Here is a tiny trained network, its code and every weight. The questions are about switching its units off for an input and a class, where a switched-off unit gives its printed mean instead of its output.

import numpy as np


def w(rows, s, z=0):
    codes = np.array(rows[::2]) - 128.0
    scale = np.full(codes.shape[1], s)
    scale[-1] = z or s
    return codes * scale


def f(y):
    return y / 2 * (1 + np.tanh(0.7978845608 * (y + 0.044715 * y**3)))


def log_softmax(a):
    a = a - a.max(-1, keepdims=True)
    return a - np.log(np.exp(a).sum(-1, keepdims=True))


def net(x, mask):
    res = np.array(x, float).reshape(1, 5) / 4 @ E
    y = f(res @ A[0][:, :-1].T + A[0][:, -1])
    res = res + np.where(mask, y, B[0][:, -1]) @ B[0][:, :-1]
    return log_softmax(res[-1] @ U[:, :-1].T + U[:, -1])


A, B = {}, {}
E = w([
[97,123,165,176,182,38,83],'x0',
[88,145,131,115,78,123,177],'x1',
[190,192,95,57,199,188,148],'x2',
[148,15,55,254,132,116,158],'x3',
[64,83,167,80,114,132,36],'x4',
],0.0097)
A[0] = w([
[117,174,159,96,45,3,132,115],'n1',
[180,207,139,45,220,48,132,238],'n2',
[71,114,146,111,11,214,139,102],'n3',
[91,144,77,251,156,197,230,233],'n4',
[216,95,41,155,164,64,150,236],'n5',
[179,168,145,167,96,159,118,5],'n6',
[138,97,181,87,65,82,34,183],'n7',
],0.0071,0.0026)
B[0] = w([
[122,84,134,166,134,108,99,196],'n1',
[145,198,201,123,213,2,178,255],'n2',
[78,96,48,125,152,173,168,188],'n3',
[173,137,91,113,73,109,106,246],'n4',
[160,98,138,83,59,103,128,225],'n5',
[133,127,154,78,136,240,102,124],'n6',
[48,114,152,161,181,96,74,230],'n7',
],0.0091,0.0074)
U = w([
[173,140,145,61,172,84,127,199],'0',
[55,81,89,70,122,167,133,8],'1',
[117,46,144,127,93,82,2,254],'2',
[245,83,92,93,72,177,133,226],'3',
],0.0085,0.0023)

Each question gives the input, the list of numbers given to net, and the class t.
The units are the neurons (one row each of A and B). Each row of codes is followed by its name. A weight is (code - 128) times the scale printed after its matrix; where a second scale follows, it is the last column's (A, B and U).
mask holds one flag per neuron, in row order. A switched-off neuron (its flag False) gives its mean, the last column of its row in B, instead of its output. The means were averaged over made-up inputs and are rounded, as every weight is.
A unit's drop is (log p(t) with every unit on - log p(t) with that unit switched off) / (log p(t) with every unit on - log p(t) with every unit switched off).
The circuit of an input: a set's keep is (log p(t) with only the set's units on - log p(t) with every unit switched off) / (log p(t) with every unit on - log p(t) with every unit switched off). Starting from all 7 units, units are removed one at a time, each time the one whose removal leaves the highest keep (on an exact tie, the one counted first), for as long as the keep stays at least 0.8.
units of the circuit, in order: the units of the circuit, biggest drop first
k most important neurons: the k neurons with the biggest drops, biggest first
drop when u is switched off: that unit's drop, to one decimal
input [-2,1,-1,0,-3], class 3: units of the circuit, in order => n2, n7
input [1,3,-6,7,-4], class 3: units of the circuit, in order => n7, n4
input [-8,-4,1,8,8], class 3: units of the circuit, in order => n7, n2
input [-7,0,2,-3,3], class 1: units of the circuit, in order => n3, n4
input [0,8,0,-5,3], class 1: 3 most important neurons => n3, n4, n5
input [-8,4,-8,2,0], class 1: 2 most important neurons => n3, n5
input [4,7,6,5,3], class 3: 3 most important neurons => n7, n2, n1
input [4,1,-5,1,-7], class 3: 4 most important neurons => n7, n2, n4, n5
input [-1,7,-1,0,2], class 1: 2 most important neurons => n3, n2
input [-7,1,-7,-2,-2], class 1: 2 most important neurons => n3, n5
input [7,7,-4,8,-5], class 3: drop when n7 is switched off => 0.4
input [-1,8,-7,-4,-1], class 1: drop when n4 is switched off => 0.2
input [3,7,-3,5,-7], class 3: drop when n3 is switched off => 0.0
